Each row has a class, written after it.
-15, -69, 6, 29, -12, -17, 82, 30, 0, 4, -19, -28, 58, 8, -50, 20, -1, -12, 47, -14, 34, 26, -15, 50, -1, 18, 4, 16, 23, -37, 29, -3 -> Fezem
17, 41, -28, -61, 16, 17, -58, 42, -1, -42, -8, 15, -6, -25, 5, 22, -1, -73, 52, -3, -41, -27, 7, -13, 61, -31, -54, -44, 19, 55, 15, 25 -> nupag
28, -16, 21, -56, 0, -2, -13, 44, -22, 15, -26, 17, 12, 12, -12, -23, -35, -25, -1, 16, 8, -16, 5, 6, -17, -16, 8, 13, 30, -14, 36, -37 -> runav
-3, -45, 37, 29, -8, -32, 34, 61, 62, 25, -18, 20, 56, 24, -107, 64, -76, -13, 100, 9, 21, -19, -25, 93, 25, 36, -8, 13, 42, -26, 42, 27 -> zadap
8, 32, 5, 6, -1, -40, -71, 5, 32, 14, 12, 31, -24, 15, -6, 23, -62, 3, 41, 16, -17, -2, -25, 11, -11, 16, 28, -10, -4, 19, -8, 31 -> runav
11, 11, 1, 51, 42, 0, 1, -34, 32, -25, 63, 6, 1, 3, 0, -26, -37, -13, 2, 25, 31, -4, 19, -12, -6, 27, -79, -51, -18, 27, 32, -16 -> nupag
3, 11, -8, -40, -7, -5, -42, 11, 10, -58, -7, 45, -35, 9, -13, -26, 45, -58, 45, 3, -33, -11, 13, 1, -15, 2, -2, -40, 12, 57, 29, 61 -> nupag
11, -2, 43, 23, -9, -12, 18, 35, 17, -29, 10, -17, 26, 15, -85, 25, 0, 40, 55, -5, -12, -10, 14, 45, -10, 42, -1, 28, 7, -10, 22, 18 -> tum
-5, 45, -38, -42, -3, 15, -11, 39, -27, -22, -25, 41, 22, 3, -3, 18, 30, -23, 11, 16, -44, 11, -23, 2, -40, 8, 44, -34, 65, 41, -2, 61 -> gubu
-14, -39, 47, 1, 36, -1, -8, 30, 16, 56, 23, 13, 20, 16, -40, -44, -43, 13, 39, 39, 36, -5, -30, -4, -63, -32, -95, -37, 15, 12, 16, -1 -> zadap
5, -35, 52, 44, -15, -25, 23, 32, 14, -32, 16, -2, 52, 16, -84, 7, -3, 25, 69, -22, 9, 11, 16, 47, -22, 58, 25, 19, 34, -57, 12, 6 -> zul
3, -6, -8, -54, -8, 26, -23, 60, -6, -14, -27, 4, 3, -9, 1, -9, -4, -1, 24, 2, -9, -18, -12, 42, -9, -31, -25, 25, 29, -8, -17, -51 -> nupag
-3, -11, 48, -46, -7, -9, -16, 58, -11, -2, -21, -11, 3, -28, -14, -23, -1, 14, 18, 33, 6, -18, -16, 27, -25, -33, -29, 23, 26, 17, 17, -46 -> tum
-26, -29, 39, 33, 24, -48, -21, 37, 21, 33, 24, -12, 7, -9, -22, -14, -37, 44, 51, 38, 23, 32, -46, 16, -75, 21, -82, -15, 28, 38, 21, -2 -> runav
2, 32, -14, -90, 14, 7, -29, 57, 7, -20, -63, 38, 4, -23, -15, -12, -20, -15, 30, 16, -49, -41, -48, 14, 23, -32, -13, -21, 77, 49, 7, 94 -> tum
-37, -22, 25, 32, 34, 3, -4, 13, 39, 11, 33, 14, 11, 0, -25, -33, -46, 29, 8, 53, 36, -11, -20, 23, -56, 7, -72, -26, 22, 10, 6, -9 -> vofa
-6, 21, -30, -30, -3, -1, -46, 32, 0, -6, -30, 43, -6, 5, -24, 21, 18, 0, 47, 19, -44, -12, -24, 2, -5, 24, -6, -51, 58, 63, 18, 77 -> runav
5, -25, 32, 16, -22, -17, 20, 31, 21, -24, -18, 2, 36, 10, -91, 38, -32, 48, 72, 4, -2, -11, -5, 64, 7, 42, 5, 19, 14, -28, 6, 18 -> tum
0, 20, 30, 5, 42, 31, 3, 19, 21, 7, 31, 25, -6, 23, -32, -70, -41, 23, 8, 34, 12, 21, -8, -45, -55, 27, -47, -48, 27, 9, 39, 7 -> runav
-10, -68, 27, 18, -16, -9, 36, 48, 16, 19, -26, -27, 37, -1, -93, 98, -26, 59, 73, 16, 9, 17, -8, 78, -37, 48, -29, 9, 26, -21, 24, 38 -> vofa
-39, -12, 16, 2, 27, 1, 9, 29, 56, 15, 26, -10, 15, -1, -18, -44, -37, -23, 42, 43, 29, -4, -43, 40, -31, -1, -76, -22, 31, 40, 19, 5 -> gubu
-14, -17, -7, -71, -7, 21, -45, 50, -19, 0, -31, -1, 8, -11, -8, 10, -6, -17, 33, 15, -16, -25, -15, 26, -5, -38, -16, 8, 32, 11, -16, -15 -> gubu
15, 0, 17, 19, 18, -16, -28, -3, 13, -50, 16, 4, -2, 0, -69, 0, 10, 3, 62, -28, -28, 6, 34, -15, 7, 24, -37, -20, -31, 23, 25, 75 -> tum
-32, 6, 6, 29, -1, -29, -32, 7, 44, 30, -7, 49, -21, 5, -8, 24, -35, -22, 27, 22, 7, -2, -35, 9, -21, -8, 53, -16, 6, 5, -9, 35 -> zadap
-29, -49, 40, 25, 41, -4, 19, 16, 52, 50, 20, -34, 20, -20, -30, -22, -59, 16, 28, 51, 41, -19, -39, 28, -25, -2, -107, -28, 30, 18, 31, 28 -> vofa
17, 8, 23, 32, 14, -62, -23, -39, 12, -21, 13, -36, -12, -28, -23, 35, 10, -3, 42, -23, -33, 5, 8, -30, 30, 17, -21, -19, -38, 47, 17, 109 -> tum
-4, -1, -26, 35, -2, -44, -101, -56, 36, -31, 24, 32, -39, 1, 20, 47, -12, 6, 20, 19, -11, -22, -4, 33, 4, 10, 44, -21, -32, 35, -45, 12 -> Fezem
8, 5, 8, 0, 27, -11, -39, -18, 36, -49, 34, 5, -33, 7, -29, -12, -37, -26, 73, -29, -15, 0, 14, -19, 23, 15, -56, -24, -29, 17, 23, 72 -> nupag
-21, -54, 20, 44, 17, -9, 36, 51, 14, -6, 4, -47, 44, 16, -68, 48, -27, 24, 33, -19, 16, -9, 6, 62, 1, 25, 1, 62, 30, -50, 8, -14 -> Fezem
4, -10, 2, 1, 18, -32, -37, -13, 3, -7, 20, -32, 2, 0, -58, 56, -42, -32, 78, -35, -33, 19, 23, -25, 50, 6, -79, -33, -51, 40, 12, 114 -> gubu
0, -24, 25, 7, 14, -28, 6, -15, 36, 8, -6, -3, -2, 9, -54, 36, -7, -3, 52, -21, -18, 5, 0, -20, 28, 7, -48, -25, -15, 23, 6, 97 -> zadap
-31, -20, 12, 19, 63, 7, 1, 24, 29, 11, 38, -14, 12, 1, 10, -67, -42, 18, -28, 32, 40, -23, -30, 24, -38, -22, -78, 12, 42, 15, 7, -41 -> Fezem
-17, -5, 13, 13, 3, 16, 51, -8, 21, 30, 40, 13, 25, 35, -13, -66, -22, 26, 18, 23, 47, 4, -32, 23, -49, 11, -46, -39, 28, -8, 14, 10 -> zul
-25, -26, -3, -57, 2, 24, -9, 59, -10, -1, -29, -18, -6, -6, 2, 13, 4, -10, 14, 0, 2, -12, -15, 29, -2, -47, 0, 35, 30, -8, -5, -40 -> Fezem
-31, 4, -30, -42, -3, 4, -68, 31, 13, -38, -47, 27, -16, -29, -26, 65, 20, -17, 48, 26, -57, -16, -15, 16, 23, 10, -2, -44, 48, 71, -14, 82 -> gubu
32, 8, 21, 36, 36, -5, -65, -18, 6, -22, 51, -11, -20, -7, -62, -8, -8, 6, 55, -55, -33, 24, 56, -44, 22, 27, -76, -41, -44, 23, 38, 100 -> zul
-29, -27, 23, 23, 45, -3, 32, 34, 27, 38, 26, -35, 20, 1, -22, -29, -43, -17, 13, 31, 39, 17, -28, 7, -22, -24, -90, -28, 8, 25, 24, 0 -> Fezem
18, -20, 52, -83, -26, 18, -40, 46, -30, -11, -26, -5, -20, -20, -2, -16, 46, -23, 53, -31, -16, -24, 9, -20, 12, -52, 30, 45, 17, -26, 29, -57 -> zadap
-3, -65, 11, 6, -22, -22, 16, 37, -30, -45, -13, 20, 53, 5, -75, 11, 11, 26, 81, -46, 10, 37, 24, 42, -16, 35, -34, 7, 22, -41, 16, 8 -> zul
1, 8, 33, -31, -11, -30, -60, 43, -18, 5, -8, -18, 26, -27, -4, 30, -7, -14, 37, 33, -32, -21, -29, 11, -8, -20, 13, -2, 41, 25, -32, -4 -> gubu
18, 20, 5, -58, -3, 20, -29, 38, -10, -50, -12, 37, -8, -5, -32, 1, 48, -40, 38, -1, -39, -15, 26, -1, -13, 7, 15, -24, 39, 38, 59, 56 -> vofa
-10, -18, 9, 14, -10, 19, 31, 33, 34, -40, -5, 5, 16, 23, -81, 41, 0, -7, 47, 0, -5, 12, 25, 54, -14, 62, 33, 13, 20, -13, 36, 18 -> gubu
23, -17, 42, 9, -23, 0, -8, 25, 3, -46, -1, -12, 14, -10, -77, 20, -7, 12, 68, -29, -24, 11, 27, 27, 22, 60, 37, 35, 14, -30, 47, 8 -> gubu
24, -15, 3, 4, 22, -23, 0, -34, 22, -7, 8, -15, -6, 18, -36, 14, -13, 0, 43, -28, -17, 12, 13, -32, 19, 37, -45, -32, -18, 24, 28, 95 -> runav
-6, -41, 7, 4, 32, -37, -23, -15, 38, -68, -4, 5, -26, -11, -24, 2, -3, -26, 40, -33, -9, 25, 14, -2, 7, 16, -3, 2, -9, 12, 18, 67 -> Fezem
-22, -6, 41, 6, 41, -10, 21, 38, 87, 28, 25, 7, 33, 17, -27, -30, -47, -6, 42, 39, 31, -27, -53, 44, -21, -15, -79, -10, 45, 19, -6, -12 -> zadap
0, 45, 7, -26, -9, 13, -56, 43, -4, -29, -8, 50, -14, -17, -17, -27, 36, -19, 37, 5, -43, -7, -8, -6, -9, 10, 37, -42, 67, 34, 29, 60 -> zul
5, -24, 22, -54, -10, 22, -20, 71, -21, 20, -41, 15, 5, -4, -22, -11, 17, -23, 17, -16, -6, -7, 6, 4, -18, -55, 12, 37, 18, -28, 6, -46 -> zadap
9, -29, 11, 4, 36, -28, 2, -13, 44, -58, 18, -23, -2, 0, -32, 14, -7, -52, 62, -43, -3, 21, 21, -5, 29, 11, -19, -5, -22, 4, 26, 57 -> Fezem
-12, 32, 1, 32, -8, -29, -36, -24, 45, 15, 15, 44, -25, 10, 5, 36, -24, -33, 35, 12, -1, -8, -21, -7, 13, -1, 56, -30, -17, 16, -4, 35 -> zadap
-17, 24, -5, 11, -6, 3, -52, 0, 45, 41, 32, 1, -39, 14, 5, 17, -17, 9, 48, 11, 3, -13, -33, 43, -38, 2, 23, -18, 4, 19, 4, 53 -> zul
-10, -30, -7, -47, -14, 16, -10, 60, -31, 64, -39, -26, 23, -29, 20, -4, -19, 20, -8, 5, 9, -17, -35, 46, -21, -66, -33, 49, 23, -24, -21, -48 -> vofa
-15, 13, -18, 19, 16, -21, -70, -11, 33, 3, 21, 4, -29, -4, 0, 8, -22, 11, 51, -3, -9, -28, -26, 24, -24, -9, 10, 2, -16, 24, -6, 62 -> tum
-14, -52, 40, 33, 44, -25, 41, -1, 11, -3, 43, -27, 46, 16, -34, -9, -42, 25, 14, 34, 47, 10, -10, 5, -39, 8, -88, -27, 13, 1, 0, -22 -> Fezem
4, -65, 24, 29, -12, -25, 32, 23, 5, -25, -18, -13, 49, 6, -75, 43, -27, 32, 61, -13, 9, 17, -2, 49, 14, 40, 8, 18, 20, -46, 4, 1 -> Fezem
-13, -21, -8, 3, 42, -25, -3, 7, 35, -44, 4, -1, -21, 18, -45, 27, -19, -52, 19, -31, -9, 13, 32, 8, 20, 6, -30, 2, -21, 32, 33, 85 -> Fezem
-15, 20, -36, -32, 1, -11, -30, 21, -26, -67, 2, 39, 13, 4, 5, -7, 61, -48, 32, -10, -31, -19, -2, 1, 23, -11, -4, -29, 46, 62, 16, 29 -> Fezem
12, -24, 47, 7, -16, -9, 58, 16, 10, -42, 24, -17, 55, 28, -80, 9, -15, 5, 63, -6, 11, 4, 16, 43, 6, 60, -16, 17, 21, -21, 41, -9 -> gubu
